Here is a tiny trained network, its code and every weight. The questions are about switching its units off for an input and a class, where a switched-off unit gives its printed mean instead of its output.

import numpy as np


def w(rows, s, z=0):
    codes = np.array(rows[::2]) - 128.0
    scale = np.full(codes.shape[1], s)
    scale[-1] = z or s
    return codes * scale


def f(y):
    return y / 2 * (1 + np.tanh(0.7978845608 * (y + 0.044715 * y**3)))


def log_softmax(a):
    a = a - a.max(-1, keepdims=True)
    return a - np.log(np.exp(a).sum(-1, keepdims=True))


def net(x, mask):
    res = np.array(x, float).reshape(1, 5) / 4 @ E
    y = f(res @ A[0][:, :-1].T + A[0][:, -1])
    res = res + np.where(mask, y, B[0][:, -1]) @ B[0][:, :-1]
    return log_softmax(res[-1] @ U[:, :-1].T + U[:, -1])


A, B = {}, {}
E = w([
[147,161,175,62,77,169,132,52],'x0',
[195,116,135,219,100,167,90,96],'x1',
[160,120,143,138,98,133,228,174],'x2',
[80,118,142,117,139,248,132,156],'x3',
[193,253,110,113,151,137,101,190],'x4',
],0.013)
A[0] = w([
[156,146,147,101,51,64,117,88,89],'N0',
[201,109,129,212,83,149,80,117,59],'N1',
[100,112,86,109,162,93,11,98,113],'N2',
[158,179,76,130,173,126,115,197,87],'N3',
[136,136,120,124,195,146,65,92,58],'N4',
[69,73,126,166,102,100,171,112,53],'N5',
[184,127,76,160,177,6,131,112,74],'N6',
[124,127,64,196,181,99,99,241,65],'N7',
[93,118,85,51,182,106,149,179,71],'N8',
[132,224,155,106,79,149,124,110,90],'N9',
[108,105,121,63,132,83,129,192,86],'N10',
[158,149,129,171,111,131,238,198,57],'N11',
[98,84,82,172,161,101,130,156,70],'N12',
[172,187,147,103,151,110,114,161,111],'N13',
[178,122,167,138,92,138,226,158,130],'N14',
[129,196,167,164,118,101,124,170,3],'N15',
[173,117,84,206,103,170,108,138,38],'N16',
[89,159,80,120,179,160,56,101,69],'N17',
[103,129,114,122,164,194,117,157,61],'N18',
[88,120,121,140,148,241,112,178,54],'N19',
[157,188,98,146,145,148,118,193,97],'N20',
[62,159,116,27,132,90,165,104,71],'N21',
],0.012,0.0072)
B[0] = w([
[153,81,155,75,119,216,198,193,183],'N0',
[186,188,136,199,186,127,2,132,202],'N1',
[90,172,45,136,138,78,204,140,213],'N2',
[91,54,141,155,105,79,99,79,219],'N3',
[109,155,65,86,105,83,145,132,163],'N4',
[84,55,128,155,56,36,91,74,198],'N5',
[176,73,168,132,107,184,252,215,246],'N6',
[114,137,138,15,161,252,106,73,250],'N7',
[225,166,155,182,144,117,34,135,199],'N8',
[100,71,157,66,119,137,108,96,182],'N9',
[179,161,106,199,164,133,38,150,182],'N10',
[82,183,24,115,124,102,152,144,211],'N11',
[123,97,129,36,159,208,74,83,192],'N12',
[92,87,144,183,83,78,128,73,200],'N13',
[97,180,31,100,185,118,146,114,209],'N14',
[119,97,150,113,50,76,122,141,159],'N15',
[171,156,138,139,149,87,50,169,179],'N16',
[117,171,54,117,119,110,183,142,182],'N17',
[177,61,130,155,100,137,217,179,165],'N18',
[178,94,187,142,62,156,213,205,197],'N19',
[76,84,192,148,102,59,136,85,212],'N20',
[176,165,165,173,138,141,36,146,204],'N21',
],0.0095,0.015)
U = w([
[199,178,146,209,151,116,58,167,106],'0',
[173,74,174,142,104,154,250,235,96],'1',
[56,33,153,159,90,55,126,32,86],'2',
[87,203,2,113,134,88,191,156,109],'3',
[137,117,157,12,123,223,121,37,165],'4',
[72,161,162,171,196,140,181,70,253],'5',
],0.01,0.0076)

Each question gives the input, the list of numbers given to net, and the class t.
The units are the neurons (one row each of A and B). Each row of codes is followed by its name. A weight is (code - 128) times the scale printed after its matrix; where a second scale follows, it is the last column's (A, B and U).
mask holds one flag per neuron, in row order. A switched-off neuron (its flag False) gives its mean, the last column of its row in B, instead of its output. The means were averaged over made-up inputs and are rounded, as every weight is.
A unit's drop is (log p(t) with every unit on - log p(t) with that unit switched off) / (log p(t) with every unit on - log p(t) with every unit switched off).
The circuit of an input: a set's keep is (log p(t) with only the set's units on - log p(t) with every unit switched off) / (log p(t) with every unit on - log p(t) with every unit switched off). Starting from the 12 units with the biggest drops (on a tie, the unit counted first), units are removed one at a time, each time the one whose removal leaves the highest keep (on an exact tie, the one counted first), for as long as the keep stays at least 0.8.
units of the circuit, in order: the units of the circuit, biggest drop first
top k neurons: the k neurons with the biggest drops, biggest first
drop when u is switched off: that unit's drop, to one decimal
input [7,-7,-3,2,-6], class 0: top neuron : [N21]
input [0,8,1,8,-1], class 0: top 4 neurons : [N1, N6, N16, N0]
input [2,-6,2,-8,8], class 1: top 2 neurons : [N6, N0]
input [0,4,-4,-7,8], class 2: units of the circuit, in order : [N13, N3]
input [-6,0,0,8,-7], class 1: top 3 neurons : [N19, N18, N3]
input [3,-3,3,2,-2], class 5: top 3 neurons : [N7, N6, N12]
input [6,-4,0,-5,7], class 2: top 2 neurons : [N13, N7]
input [6,-7,-1,8,-1], class 1: top 2 neurons : [N19, N18]
input [-7,-8,5,-3,5], class 0: top 2 neurons : [N8, N10]
input [7,0,6,-7,-3], class 1: top 3 neurons : [N0, N7, N12]
input [-8,5,7,-7,-7], class 4: units of the circuit, in order : [N12, N7]
input [-6,1,5,5,0], class 4: top 2 neurons : [N7, N6]
input [-8,2,7,-7,-3], class 4: top 4 neurons : [N7, N12, N2, N19]
input [-1,-3,-8,7,-4], class 3: units of the circuit, in order : [N2]
input [6,-7,-1,7,1], class 0: top 3 neurons : [N21, N6, N8]
input [-3,-2,-3,7,8], class 2: top 2 neurons : [N3, N20]
input [-3,-7,4,1,-6], class 0: units of the circuit, in order : [N8, N10]
input [4,-8,-7,6,6], class 0: drop when N21 is switched off : 0.6
input [-5,4,-1,0,7], class 2: drop when N20 is switched off : 0.2
input [-6,-8,-7,5,1], class 0: units of the circuit, in order : [N8]
input [-6,-1,0,-6,2], class 1: drop when N6 is switched off : 4.9
